Below is a small trained network, with its code and all its weights. Each question gives an input and a target symbol and asks what happens when units are switched off, that is, made to give their printed mean instead of their output.

import numpy as np


def w(rows, s, z=0):
    codes = np.array(rows[::2]) - 128.0
    scale = np.full(codes.shape[1], s)
    scale[-1] = z or s
    return codes * scale


def f(y):
    return y / 2 * (1 + np.tanh(0.7978845608 * (y + 0.044715 * y**3)))


def softmax(a):
    e = np.exp(a - a.max(-1, keepdims=True))
    return e / e.sum(-1, keepdims=True)


def log_softmax(a):
    a = a - a.max(-1, keepdims=True)
    return a - np.log(np.exp(a).sum(-1, keepdims=True))


def net(x, mask):
    ids = ['αβγδεηλμπστφψω'.index(c) for c in x.split()]
    T = len(ids)
    res = E[ids] + P[:T]
    u = 0
    for l in range(3):
        q, k, v = (res @ M[l].T for M in (Q, K, V))
        z = softmax(np.where(np.tri(T) > 0, q @ k.T / 2**0.5, -1e9)) @ v
        res = res + np.where(mask[u], z, O[l][:, -1]) @ O[l][:, :-1]
        u += 1
        y = f(res @ A[l][:, :-1].T + A[l][:, -1])
        res = res + np.where(mask[u : u + 12], y, B[l][:, -1]) @ B[l][:, :-1]
        u += 12
    return log_softmax(res[-1] @ U[:, :-1].T + U[:, -1])


Q, K, V, O, A, B = {}, {}, {}, {}, {}, {}
E = w([
[73,154,174,189,92,167,137,121,141],'α',
[131,77,137,74,173,90,191,83,170],'β',
[78,167,82,103,155,129,59,120,189],'γ',
[105,121,162,168,78,96,74,132,54],'δ',
[111,116,194,128,65,101,186,75,186],'ε',
[122,234,112,109,112,127,179,198,116],'η',
[160,112,147,92,90,111,110,143,92],'λ',
[74,140,191,206,106,59,152,55,171],'μ',
[91,148,211,8,145,97,95,60,164],'π',
[157,160,169,46,78,135,151,128,123],'σ',
[119,98,114,206,92,115,108,218,106],'τ',
[68,176,155,132,126,77,67,106,83],'φ',
[200,128,131,36,157,149,193,163,166],'ψ',
[163,54,109,168,107,153,114,119,185],'ω',
],0.016)
P = w([
[234,131,152,180,105,141,57,96,201],'0',
[5,97,34,43,78,80,130,183,189],'1',
[165,135,142,161,179,153,191,99,63],'2',
[26,62,41,8,91,88,163,192,181],'3',
[145,126,126,138,169,166,210,106,65],'4',
[1,62,48,33,102,85,163,188,197],'5',
[116,113,147,117,178,182,204,117,65],'6',
[3,71,42,19,100,69,134,182,172],'7',
[125,129,115,117,166,169,223,120,50],'8',
[8,60,36,10,99,76,126,181,182],'9',
[116,130,108,111,166,171,228,127,49],'10',
],0.0088)
Q[0] = w([
[8,116,29,30,3,68,112,194,215],'0.h1',
[204,186,129,170,226,209,1,31,147],'0.h1',
],0.0051)
K[0] = w([
[222,210,178,175,16,81,3,139,252],'0.h1',
[103,33,89,102,238,103,207,54,160],'0.h1',
],0.0047)
V[0] = w([
[147,213,194,106,66,81,99,130,4],'0.h1',
[174,227,197,114,120,237,87,201,93],'0.h1',
],0.0039)
O[0] = w([
[112,121,243,177,127,115,81,180,95,252],'0.h1',
[150,80,212,155,155,57,135,252,183,179],'0.h1',
],0.011,0.0021)
A[0] = w([
[247,49,158,130,4,181,97,77,149,145],'0.n1',
[138,174,100,152,218,182,156,85,104,184],'0.n2',
[134,78,1,99,63,162,141,233,119,175],'0.n3',
[5,104,62,119,148,60,84,117,152,101],'0.n4',
[133,108,201,130,189,112,118,184,158,150],'0.n5',
[116,130,143,150,254,178,209,156,64,119],'0.n6',
[236,192,180,129,214,94,174,91,150,165],'0.n7',
[108,100,188,147,119,156,60,135,191,55],'0.n8',
[120,155,110,168,243,169,72,132,196,214],'0.n9',
[134,134,78,127,162,161,102,120,139,150],'0.n10',
[35,145,46,83,71,89,81,187,63,58],'0.n11',
[117,152,214,164,151,139,90,178,139,250],'0.n12',
],0.0066,0.0019)
B[0] = w([
[224,50,186,166,157,136,174,138,103,144],'0.n1',
[194,155,150,172,180,130,130,84,56,151],'0.n2',
[23,97,176,152,132,124,96,116,191,207],'0.n3',
[150,94,154,44,122,198,163,212,174,248],'0.n4',
[176,129,107,125,165,85,107,131,126,203],'0.n5',
[69,148,119,220,176,154,124,142,35,175],'0.n6',
[115,158,170,91,169,80,142,56,160,166],'0.n7',
[154,123,148,170,118,76,83,135,113,152],'0.n8',
[119,254,61,153,114,145,111,190,112,128],'0.n9',
[137,159,93,127,133,149,129,122,118,118],'0.n10',
[151,74,140,123,160,141,187,78,239,254],'0.n11',
[165,167,69,161,100,78,119,105,150,221],'0.n12',
],0.0068,0.0052)
Q[1] = w([
[182,128,137,201,160,159,88,68,63],'1.h1',
[190,160,201,181,255,129,177,24,45],'1.h1',
],0.0056)
K[1] = w([
[12,59,129,120,143,206,132,188,23],'1.h1',
[36,88,255,83,203,217,244,176,31],'1.h1',
],0.0036)
V[1] = w([
[85,167,169,154,119,88,3,127,174],'1.h1',
[177,161,64,20,223,87,120,83,144],'1.h1',
],0.0048)
O[1] = w([
[113,187,64,112,131,100,63,108,141,255],'1.h1',
[92,152,179,102,251,115,98,94,99,168],'1.h1',
],0.011,0.0045)
A[1] = w([
[160,118,120,51,139,85,130,221,166,2],'1.n1',
[94,141,133,156,87,65,137,31,132,123],'1.n2',
[119,140,152,144,124,104,115,104,195,86],'1.n3',
[110,41,175,131,188,139,153,143,132,224],'1.n4',
[178,154,253,105,126,119,107,186,143,163],'1.n5',
[139,119,133,184,165,118,143,233,70,51],'1.n6',
[150,182,209,156,77,81,99,89,48,122],'1.n7',
[88,27,157,109,100,244,143,126,213,88],'1.n8',
[239,25,113,151,147,110,73,124,33,109],'1.n9',
[180,105,164,149,164,115,69,137,63,124],'1.n10',
[100,165,102,112,197,64,221,148,156,138],'1.n11',
[130,64,146,214,139,75,148,46,82,132],'1.n12',
],0.0073,0.0031)
B[1] = w([
[147,76,192,254,85,91,122,136,139,251],'1.n1',
[178,128,179,72,142,155,92,117,148,161],'1.n2',
[157,74,165,154,177,130,133,150,95,187],'1.n3',
[103,188,91,136,185,161,79,93,122,230],'1.n4',
[120,134,98,119,180,39,201,111,134,201],'1.n5',
[6,74,146,156,58,64,108,104,152,156],'1.n6',
[178,144,167,122,77,183,138,104,43,205],'1.n7',
[109,251,123,119,91,64,219,77,113,218],'1.n8',
[73,142,51,91,102,125,189,51,103,157],'1.n9',
[81,101,61,112,137,98,170,94,68,163],'1.n10',
[113,128,133,149,109,134,86,90,113,255],'1.n11',
[145,101,106,144,47,191,78,111,175,184],'1.n12',
],0.0076,0.0072)
Q[2] = w([
[146,41,77,141,129,122,93,142,44],'2.h1',
[142,130,129,112,118,55,183,198,253],'2.h1',
],0.0064)
K[2] = w([
[6,96,113,110,71,135,164,149,73],'2.h1',
[222,190,14,169,126,3,87,45,183],'2.h1',
],0.0055)
V[2] = w([
[72,174,1,127,92,185,18,129,102],'2.h1',
[28,101,67,127,64,122,209,57,93],'2.h1',
],0.0061)
O[2] = w([
[211,77,20,151,119,32,68,77,233,1],'2.h1',
[194,145,87,222,1,8,103,60,48,157],'2.h1',
],0.0057,0.00083)
A[2] = w([
[83,194,90,117,167,113,80,141,57,222],'2.n1',
[145,69,143,96,139,136,203,185,226,194],'2.n2',
[41,143,130,170,106,140,186,187,180,120],'2.n3',
[167,243,150,149,209,198,192,117,96,112],'2.n4',
[155,230,221,114,120,180,147,124,50,39],'2.n5',
[172,70,98,185,80,77,143,108,77,24],'2.n6',
[132,198,51,35,151,113,243,120,75,81],'2.n7',
[238,117,140,231,120,144,74,149,118,10],'2.n8',
[159,160,85,221,126,239,108,152,136,179],'2.n9',
[161,126,63,115,74,134,118,50,185,2],'2.n10',
[86,124,100,94,126,41,253,128,145,183],'2.n11',
[140,200,95,121,82,99,175,42,93,170],'2.n12',
],0.007,0.0021)
B[2] = w([
[150,142,130,111,48,102,86,90,143,182],'2.n1',
[185,254,85,129,137,215,72,133,95,195],'2.n2',
[184,63,147,68,112,96,111,91,60,194],'2.n3',
[144,181,129,116,98,57,98,131,202,198],'2.n4',
[189,66,120,104,133,93,145,127,152,205],'2.n5',
[66,191,110,84,113,127,145,121,126,205],'2.n6',
[144,66,35,137,191,67,120,192,120,189],'2.n7',
[117,118,168,122,191,132,59,149,38,156],'2.n8',
[134,98,154,120,171,130,62,229,143,137],'2.n9',
[64,47,198,118,120,198,150,113,159,183],'2.n10',
[166,94,118,160,161,194,112,94,67,200],'2.n11',
[103,135,134,149,154,150,157,214,140,252],'2.n12',
],0.0078,0.015)
U = w([
[112,131,171,164,222,168,87,255,72,117],'α',
[103,111,129,131,158,173,104,26,137,135],'β',
[143,149,59,107,99,129,74,218,192,208],'γ',
[36,168,171,16,104,167,105,141,103,3],'δ',
[161,112,158,104,51,153,192,108,201,223],'ε',
[130,250,167,167,109,85,148,183,130,139],'η',
[132,137,47,54,144,167,116,152,44,142],'λ',
[169,2,198,160,144,139,98,124,105,128],'μ',
[128,83,136,34,107,84,111,96,121,72],'π',
[209,52,89,129,120,104,127,215,102,48],'σ',
[67,38,138,143,109,75,69,172,166,80],'τ',
[226,152,90,97,83,150,53,73,34,195],'φ',
[125,153,99,191,219,91,112,119,124,78],'ψ',
[83,77,136,170,179,166,164,184,167,248],'ω',
],0.0062,0.0025)

Each question gives the input, a string of symbols that net reads in full, and the target symbol t.
The units are the heads (2 rows each of Q, K, V and O) and the neurons (one row each of A and B). Each row of codes is followed by its name. A weight is (code - 128) times the scale printed after its matrix; where a second scale follows, it is the last column's (O, A, B and U).
mask holds one flag per unit, layer by layer, with each layer's heads first. A switched-off unit (its flag False) gives its mean, the last column of its rows in O or B, instead of its output. The means were averaged over made-up inputs and are rounded, as every weight is.
A unit's drop is (log p(t) with every unit on - log p(t) with that unit switched off) / (log p(t) with every unit on - log p(t) with every unit switched off).
The circuit of an input: a set's keep is (log p(t) with only the set's units on - log p(t) with every unit switched off) / (log p(t) with every unit on - log p(t) with every unit switched off). Starting from the 12 units with the biggest drops (on a tie, the unit counted first), units are removed one at a time, each time the one whose removal leaves the highest keep (on an exact tie, the one counted first), for as long as the keep stays at least 0.8.
circuit, biggest first: the units of the circuit, biggest drop first
most important unit: the unit with the biggest drop
k most important neurons: the k neurons with the biggest drops, biggest first
top k neurons in layer l: the k neurons of layer l with the biggest drops, biggest first
input φ μ η φ β ψ, target γ: circuit, biggest first -> [1.h1; 2.h1; 0.h1; 2.n2]
input π φ φ λ φ σ, target δ: most important unit -> 1.h1
input τ λ ψ σ π λ β μ γ β, target ε: top 3 neurons in layer 1 -> [1.n1; 1.n8; 1.n9]
input τ δ μ, target μ: top 2 neurons in layer 1 -> [1.n12; 1.n2]
input τ ψ π φ φ μ, target ε: 2 most important neurons -> [1.n8; 2.n10]
input α φ ψ η λ ψ η ε λ α, target φ: 2 most important neurons -> [2.n3; 2.n2]
input β μ η ε π λ σ λ, target ψ: 2 most important neurons -> [1.n8; 1.n4]
input δ ψ ψ μ, target τ: 4 most important neurons -> [1.n9; 2.n10; 2.n6; 0.n1]
input α λ σ φ, target φ: 2 most important neurons -> [2.n2; 2.n3]
input τ φ φ β π ψ φ η ω φ, target ε: top 2 neurons in layer 1 -> [1.n8; 1.n1]
input β φ φ δ γ μ, target ψ: 3 most important neurons -> [0.n4; 1.n8; 1.n4]
input φ φ ω π φ φ, target γ: top 2 neurons in layer 0 -> [0.n12; 0.n4]
input η π ε γ δ, target δ: 3 most important neurons -> [2.n6; 2.n10; 1.n9]
input δ γ φ η δ ψ π, target π: most important neuron -> [2.n2]
input η γ δ φ γ γ φ ψ η ε σ, target σ: 2 most important neurons -> [2.n7; 0.n11]
input ψ φ τ φ, target π: top 2 neurons in layer 0 -> [0.n7; 0.n1]
input δ ε φ δ π β, target τ: top 2 neurons in layer 0 -> [0.n1; 0.n11]
input ε ψ φ γ η π τ μ η τ, target σ: 4 most important neurons -> [1.n8; 0.n1; 2.n7; 2.n3]
input β δ φ φ, target ψ: top 2 neurons in layer 0 -> [0.n4; 0.n11]
input σ α ω φ ψ δ, target μ: 2 most important neurons -> [0.n1; 1.n5]
input σ γ φ ψ ψ λ β ψ, target μ: 4 most important neurons -> [0.n1; 1.n1; 1.n5; 1.n9]
input α φ ω τ λ μ σ, target σ: 2 most important neurons -> [2.n7; 2.n5]
input δ η τ λ, target τ: most important unit -> 2.h1
input δ τ π φ ψ π λ φ, target τ: 3 most important neurons -> [1.n9; 2.n10; 0.n1]
input μ φ φ δ η η, target λ: top 2 neurons in layer 1 -> [1.n8; 1.n2]
input β φ η β, target ψ: top 2 neurons in layer 1 -> [1.n8; 1.n4]
input α β γ μ, target φ: top neuron in layer 0 -> [0.n4]
input δ η β η, target τ: 2 most important neurons -> [1.n9; 2.n10]
input β μ λ, target λ: top 3 neurons in layer 2 -> [2.n6; 2.n12; 2.n7]
input φ ε α, target α: top 2 neurons in layer 0 -> [0.n4; 0.n11]
